In the rows, zero is written as 128.
Each row is followed by its class.
[100 140 106 101 143 154 123 128 101 101  93  97 155 150  95 141 104 122
 128  85 151 127 152 105 105 136 159 116 153 137 110 140 153  74  94 142
 140 100 133 136 132] : j_791
[162 133 179  90 157 176 121 141 112 173  75 121 146 167  77  89  96  82
 180 158  95 103  44  95 138 117 168 176  94 148 197 116 110 126 204  97
 155  88 125 128 131] : j_498
[140 126 190  86 158 162 101 151 104 182  88 150 134 141  87 124  92 106
 174 176 104 138  67  84 169 133 128 175  97 146 216 107 118 140 200  88
 154  77 100 120 135] : j_989
[ 80 167 134 127 139 177 129 122 105  95 111 110 180 134 120 143 115 133
 118 113 112 142 155 128 148 117 158  90 157 123  91 124 160  77 123 172
 143 111 137 126 132] : j_498
[147 139 171  82 141 165 133 147  79 181  76 137 134 161  86 125 107 124
 161 146 117 117  61  77 114 111 166 185 107 159 221 118 105 111 186  95
 149  76 125 119 130] : j_989
[ 62 126 177 115 160 142 161 133 123 136 125 139 141 163  96 176 108 115
 124 132  96 172 144 128 121 165 145 173 184 140  99 141 143 103 155 123
 164 159 120 129  97] : j_651
[ 95 151 184 117 159 181 143 133 125 136 114 122 129 153  87 163 114 128
 128 128  88 175 107  94 134 144 146 162 167 133 142 117 121 134 149 124
 163 146 122 118 113] : j_791
[ 98  98 145 111 143  94  65 120  73 128 124 152  85 133 145 172 106  78
 117 128  86 171 179 154 117 164 125 130 109 171 120 161 132 112 141 150
 116 116 131 117  97] : j_945
[ 67 108 174 116 143  90  66 104  76 107 115 166  80 117 132 142 113  80
 134 140 112 144 154 139 145 166 119 103 114 151 104 202 104 108 115 168
  91 140 104 113  78] : j_995
[144 131 174 141 107 170 151  95 153 119 163 147 165 118 143 123 145 180
  98  98 178 135 109 118 135 154 144  94 147 105 119 202 157 122 121 121
 110  92 153 145 110] : j_995
[ 68 116 178 118 138  98  67 107  68 112 129 145  69  87 114 153  82  88
 134 123  95 189 186 119 138 152 106 131 112 168 128 144 107 120 122 167
  62 133 102  79  81] : j_804
[149 133 164  73 167 152 124 156 102 176  65 126 146 171 101 133  98 109
 155 138 110  99  67 104 145 124 151 182 113 171 204 112 131  97 207  63
 174  65 110 148 138] : j_309
[146 112 141 156  94 134 164  88 169 104 150 160 151 117 133 155 127 201
 115  87 168 117 103 112 121 159 123 123 134  89 135 148 167 121 102 137
  96 108 178 166 114] : j_260
[ 77 105 157 110 134 113  68 108  75 128 115 159  65 134 128 171 114  73
 127 123 112 164 154 128 105 151 125 126 116 168 135 188 115 107 133 144
  97 125 119 145  76] : j_547
[ 87 137 213 114 148 149 145 141 111 134 181 148 141 141  87 159  99 131
 134 126  77 191 130 110 129 153 142 176 183 123 102 171 142 105 162 132
 134 144 120 116  79] : j_498
[141 139 154  85 168 165 124 121 120 185  47 122 146 169  97 125 127  98
 160 177  86 118  53  74 125 117 154 167 100 150 201 101 115 126 215 109
 157  75 128 131 165] : j_547
[148 154 165  85 160 186 103 135 111 182  51 158 163 174  80 140 115  93
 152 142  97 132  82  81 132 118 145 173 113 185 205 112 147 124 213  73
 144 122 127 134 143] : j_547
[ 70 106 136 109 123  97  83  76  81 108 124 138  27 136 147 134 132  99
 114 131 114 156 181 154 133 135 104 110 112 144 124 136  68 130 112 150
  87 143  96 124  87] : j_803
[ 97 106 167 133 151 101  68  57 103 129  96 139  52 113 142 135 116  92
 117 120 134 182 167 132 117 167 138 112 105 195 131 174 111 119  90 120
  70 129 114 111  87] : j_804
[ 90 153 118 119 125 164 123 121 106  91  86 112 161 152 116 138 111 133
 111  95 154 134 132 130 113 129 148 105 148 146 119 122 151  96  88 157
 152 141 133 142 133] : j_651
[117 157 182 104 132 139 153 154 127 125 139 116 125 142  94 175 133 163
 122 106  79 168 127 123 107 151 155 208 183 141 113 166 151 102 173 120
 125 120 121 150  72] : j_547
[168 139 173 164 102 159 153 108 173 103 166 134 146 104 134 144 140 170
  86  92 172 180 121 124 106 149 135 128 139  94 142 181 175 129 140 112
  88 102 136 158 119] : j_547
[ 84 138 170 112 162 144 139  98 133 146 148 145 145 147 111 150 135 130
 116 139  92 159 143 133 138 151 155 165 193 143 115 169 111 131 161  95
 126 145 113 129 101] : j_803
[166 118 141 160  77 155 182 111 157 112 159 156 166 111 138 131 144 220
 120  89 180 130  95 117 109 158 145 119 139 117 116 197 178 125  94 132
 102 110 181 167 106] : j_989
[147 122 161 137 103 154 154 103 167 108 161 142 146 109 130 130 135 168
 132 102 179 144 111 127 121 160 129 116 136 101 122 187 162 133 112  99
 113  87 149 164 119] : j_474
[184 116 135 153  85 168 156 112 150  97 146 152 164 134 132 147 120 186
 102  75 176 129 112 123  89 151 123 140 125 101 129 155 169 104 120 115
 106 109 161 168 104] : j_309
[ 84 111 149 113 151 122  80 102  91 108 141 121  73 112 136 118 100  91
 126 120 105 166 156 150 149 142 125 109 130 167 116 169 120 118 128 166
  94 120 113 134  80] : j_309
[106 124 195 112 131 170 158 164 122 128 125 124 153 124  84 141 104 137
 135 133  97 156 126 136 121 146 163 201 188 146  85 153 135 128 158 110
 150 169 103 111 113] : j_651
[ 94 143 124 109 146 152 108 145  95  95 119 124 184 144  86 154  81  94
 150  98 118 140 155 121 138 128 166 110 121 113  78 133 168  66 105 155
 160 112 166 122 123] : j_498
[160 117 116 120 139 172 130 156 103 174 161 165 127 164 122 175  87 107
 104 122 110 158 160 115  86 146 121 146 129  98 209 118 149 155 148 128
 121 179 116  96 134] : j_651
[ 85 109 174 114 141 114  90  98  81 101 122 130  60 105 112 114 115  61
 127 128 114 200 144 122 109 155 129 112 131 171 130 168 101 120 115 164
 100 131 124 111  97] : j_791
[ 93 136 214  98 161 157 140 135 144 131 151 114 121 130  96 150  94 140
 153 120  87 171 100 125 148 152 148 196 176 132 119 136 139 135 139  97
 161 139 123 136  90] : j_651
[128 148 136 140 146 188 125 153 120  79 113 107 170 128 102 120  72 143
 125  71 113 132 144 140 119 133 163 130 141 118 101 111 159  81  99 140
 150 120 111  98 122] : j_804
[113 146 101 112 144 167 128 135 127  77 102  80 153 151  96 128 112 124
 122 102 104 137 142 134 145 125 186 140 156 129  68 109 150  82 125 137
 169  82 149 124 145] : j_803
[166 140 173 156 104 150 145 100 166  99 178 153 147 107 139 147 150 181
  83  84 182 172 105 115 107 160 111 112 138 103 169 185 184 124 131 126
  82  84 135 169 108] : j_547
[160 133  88 133 132 170 156 148 111 167 149 162 154 147 103 109 116 106
 116 145 106 143 159 124  69 145 134 143 183 142 156 161 123 162 154 138
 103 192 110  89 157] : j_474
[100 145 114 124 148 146 128 121 108 117 117 106 146 166 121 126 114 142
 113  91 126 115 176 138 137 117 164 106 160 121  86 120 141  81 109 133
 163  91 120 108 144] : j_945
[109 120 189 103 156 151 171 141 115 137 133 151 137 147  62 155 113 127
 131 141  93 188 144 119 115 155 142 209 167 135 104 147 123 106 190  82
 149 142 104  99 102] : j_803
[147 137 183 107 145 130 139 121 134 157 175 152 150 166  81 120 128 132
 144 114  70 166 109 112 112 159 145 184 175 115 128 153 143 136 151  96
 141 137 111  99  88] : j_213
[167 115 121 127 125 175 131 159 100 184 156 207 160 171 104 168 102 108
  80 137 122 180 183 130  91 156 109 141 160  97 188 158 136 159 179 107
 108 211  81  98 158] : j_309
[ 97 154 133 133 148 184 119 136 106  94  90  94 167 156 120 136 105 134
 109 100 128 127 131 130 136 127 179 100 156 156  98 151 174  68 119 162
 149 104 113 140 129] : j_498
[157 109 107 137 150 151 162 138 124 168 145 206 121 155 110 130 136 122
 113 154 111 175 145 119  60 173  93 125 143 108 189 153 125 158 146 148
 100 203 100  86 140] : j_804
[182 123 104 143 130 194 138 158 113 169 144 202 120 165 133 134 126  95
  86 137 113 172 153 140  66 145 117 115 151 109 208 154 136 157 167 123
 117 204 103 113 158] : j_547
[160 114 104 125 123 150 155 156 106 177 150 179 119 150 123 165 126 106
  89 146 121 170 173 140  57 155 116 152 146 115 176 151 122 147 174 137
 104 188 120 118 134] : j_547
[ 60 105 150 114 159  84  68  84  92 107 137 153  96 113 119 173 111  76
 143 132  96 141 130 121 122 175 108 132 138 162 132 175 130 132 108 191
  69 125 109 120  90] : j_213
[150 148 142 144 109 136 175 106 152 108 138 144 186 114 109 154 143 188
 108  82 140 154 110 101  83 165 134 144 147 129 127 146 167 106 113 129
 114  97 175 133 104] : j_804
[187 115 143 133  96 167 168  85 156 133 174 166 167 134 121 107 155 174
 104  96 214 128 117 101  95 168 123 108 139  98 173 158 149 126 117 121
  87  94 169 153 107] : j_791
[184 131  79 150 125 148 148 162 117 172 159 207 155 153 106 157 139  89
  98 155 112 145 170 124  72 163 107 137 170 107 190 149 138 157 163 135
  95 190 116 105 148] : j_498
[ 75 110 174 125 151 107  89 110  93  91 139 127  63  87 117 136  90  89
 161 138  83 174 145 129 142 162 124 124 123 150  94 171 116 124 104 171
 108 112 111  99  97] : j_474
[175 112 107 125 130 136 159 166 100 174 172 172  97 154 117 151  97 116
 124 149 125 151 177 125  83 165 119 157 137  98 188 150 123 146 158 146
  88 173 113  85 137] : j_474
[164 129 151 139 109 165 167  67 166 114 161 133 147 108 124 105 138 189
 113  78 182 158 123 111 139 144 141 113 142 139 122 174 173 123 116  74
 102  78 173 152 110] : j_803
[118 150 130 110 138 168 137 163 102  94 109 102 189 135  83 161  85 132
 136  86 124 126 136 122 109 139 160 156 167 115 111 135 180  66 128 130
 160  67 109 121 125] : j_213
[109 164 107 123 143 168 122 155 119  93 106  86 190 150 108 163  95 134
 131  91  87 113 111 122 121 131 165 144 170 122 107 115 176  91 121 153
 173  85 126 134 128] : j_213
[168 113 133 114 129 162 146 145 103 181 175 197 127 154 106 138 127 108
  93 128 133 173 153 112  99 171 116 108 153 111 221 159 133 169 152 136
 108 173 114  96 148] : j_791
[ 89 128 221  95 143 145 140 154 110 133 179 152 135 167  94 163 103 130
 137 121 101 192 114 112 125 132 137 166 138  98 115 160 146 102 169 129
 138 167 121 122  98] : j_498
[196 111  90 128 117 149 166 160 114 173 156 198 126 153 111 115 145  92
 104 140 104 143 161 127  79 157 129 135 157 120 149 163 131 146 173 121
 115 173 149  82 142] : j_995
[167 117 169 143  99 174 171 102 174 116 140 151 142 124 121 139 123 185
 130  94 161 136 116 119 137 172 137 157 159 117 123 139 180 125 113  91
 118 113 169 153 110] : j_651
[159 116 152 158  94 156 163 113 152  88 147 157 186 102  98 135 127 189
 112  87 173 141 105 108 105 163 145 129 149 106 111 178 182  97 110 134
 114  84 170 146 106] : j_260
[181 113 102 108 150 170 143 173 111 187 148 197 157 159  95 177 122  83
 109 146 105 145 157 115  82 174 116 153 147 103 220 121 136 161 177 115
 131 167 123 101 150] : j_791
[153 125 139 174  86 179 182 115 167 120 130 119 157 119 143 104 131 165
 120 107 183 122 121 129 112 142 157 120 155 141  97 197 164 122 147  92
 112  94 149 166 116] : j_474
[ 80 134 111 136 138 101  91  76  76 104  86 133  50 123 118 125 125  95
 143 153  96 150 145 107 125 156 102  86 131 160 140 147  97 116  88 218
  83 113 108 121  96] : j_498
[105 134 193  99 145 159 140 148 124 136 144 144 140 149  80 151 115 108
 123 129  92 154 131 123 157 154 141 176 173 103 109 129 117 114 184 105
 165 102 115 109 110] : j_995
[106 135 170 116 155 166 154 133 129 130 113 107 156 156  58 129  96 123
 134 113  72 192 114 114  91 159 173 192 161 155  87 140 129 116 155 135
 154 146 139 104  87] : j_804
[151 124 164 181 111 132 170 109 170  98 167 148 158  96 130 153 139 183
 116  93 151 149 104 104 117 140 132 131 140 111  92 176 176 136 115 114
 114 107 178 127 138] : j_945
[166 114  79 139 137 152 132 152 115 179 158 183 144 183 120 134 109 103
  87 133 146 159 157 118  41 160 118 142 149 131 190 145 119 142 141 136
  97 204 119 103 130] : j_804
[ 99 132 189 101 161 141 146 151 115 126 160 143 125 155  78 157 100 136
 122 118  89 186 134 126 137 159 146 194 183 142 117 165 138 112 169 100
 142 150  97 113  98] : j_803
[153 117  94 100 143 172 119 152 111 181 164 187 114 166 128 171 109  99
 105 153 122 157 160 129 120 150 111 152 142 121 220 128 121 171 181 117
  98 180 135 125 141] : j_803
[158 118 161  94 139 184 113 156 113 172  73 145 126 162  99 117 110 118
 159 141 119 109  60  89 138 112 169 166 125 159 193 129 131 116 184  62
 170  82 135 140 141] : j_260
[152 133 173 149  88 163 157 112 164 100 162 146 161 111 136 156 144 224
 102  81 176 147 109 128 123 160 138 143 157 116 126 186 185 123 106 114
  89 106 139 175 100] : j_989
[133 133 174  88 172 192 102 139 114 185  89 118 142 152  97  96 114 104
 147 160 127 137  70  81 131 118 161 164 123 192 195 134 114 130 199  89
 137  80 109 116 125] : j_804
[ 67  89 151 114 124  87 108  91  85  97 129 152  81  92 120 143 111 116
 151 128  75 155 158 148 119 166 105 134 117 157  82 157 116 125 106 199
  77 146 127 118  78] : j_989
[148 136 160  76 154 185 120 113 113 183  78 130 155 172  83 108 106  82
 167 146 103  92  74  89 137 112 153 173 113 158 203  85 115 120 206  86
 142  76 138 135 141] : j_498
[155 137 154  85 163 155  99 116 115 187  78 147 129 156 107  98 136 103
 145 156 124 104  66  75 153 128 118 137 111 188 201 123 118 141 183  77
 145  79 110 120 139] : j_995
[169 128 159 139 108 149 147  77 172 135 157 141 159 136 141 141 144 180
  99 102 163 162 105 115 108 167 140 123 121 109 145 174 173 131 134 128
  94 103 175 172 108] : j_547
[114 139 184  97 172 134 140 150 112 128 182 110 150 134 106 158 109 144
 124 136  62 177 132 138 120 151 152 198 157 117 104 133 125  93 175 155
 150 115 134 115  58] : j_309
[ 57 132 162 133 144 117 106 103  75 128 124 130 118  90  99 135 123  80
 121 128 103 160 164 107 136 142 137  95 160 182 109 173  96 131 116 151
 125 116 109  94  92] : j_791
[174 128 144 146  92 166 180 104 157 125 148 164 147 144 111 122 155 187
  98  80 213 126 108 105 111 170 113 112 153 126 173 156 156 133 111 108
 106 114 150 167 103] : j_791
[128 149 170 103 162 130 138 151 120 153 152 126 141 147  91 168 126 157
 133 124  68 165 125 112 117 156 168 203 192 145 117 168 143 121 153 107
 156 104 135 113 106] : j_945
[ 82 152 104 103 149 150 134 151  90  99 116 109 179 133  90 177  96 126
 128  97 138 122 154  96 117 143 136 120 157 119 128 116 153  67 111 172
 152  74 141 132 115] : j_791
[155 114 170 148  88 165 156  98 166 115 160 156 138 108 154 106 138 191
 134 110 155 155 107 138 131 153 129 113 134  88 131 184 160 135 121 111
  99 103 149 171 102] : j_989
[101 102 153 128 136  93 109  60 101 105 121 142  58 114 130  78 138 119
 127 130  96 153 172 150 153 160 121 110 133 190  79 158 103 113 116 141
  90 126 103 100  79] : j_803
[104 147 157 137 150 112 106 115  99 100 133 101  67  94 120 119 127 117
 132 129  82 146 137 133 131 152 140 142 157 195 115 160 111 127 114 164
 105  98  97 104  74] : j_474
[186 120 103 135 121 140 135 145 104 183 147 205 158 162 107 176 122 108
  89 145 104 171 184 127  78 170 133 169 148 121 176 117 136 144 155 117
 109 190 135  86 143] : j_989
[193 138  89 136 142 161 144 135 126 164 107 186 140 184 102 129 137 109
 107 136  97 163 151 132  89 179 147 123 147 121 179 149 158 133 152 142
 126 176 135 113 142] : j_547
[167 122 103 140 144 162 140 182 119 152 170 174 124 142 102 154 104  81
 116 159 123 183 157 120  61 158 111 165 159 107 183 161 133 158 169 127
 104 184 105  99 148] : j_474
[177 108  85 117 113 174 143 173 100 184 146 184 164 149 122 153 115  95
  94 136 110 130 175 129  82 155 129 137 166 123 176 119 125 158 158 117
 136 183 134  98 169] : j_791
[ 78 135 169 124 132 118  86  88  66 121 133 162  81 128 116 122 107  83
 135 123 111 182 143 120 121 144 113  81 125 144 160 184 103 117 102 166
 101 137 107 121  80] : j_498
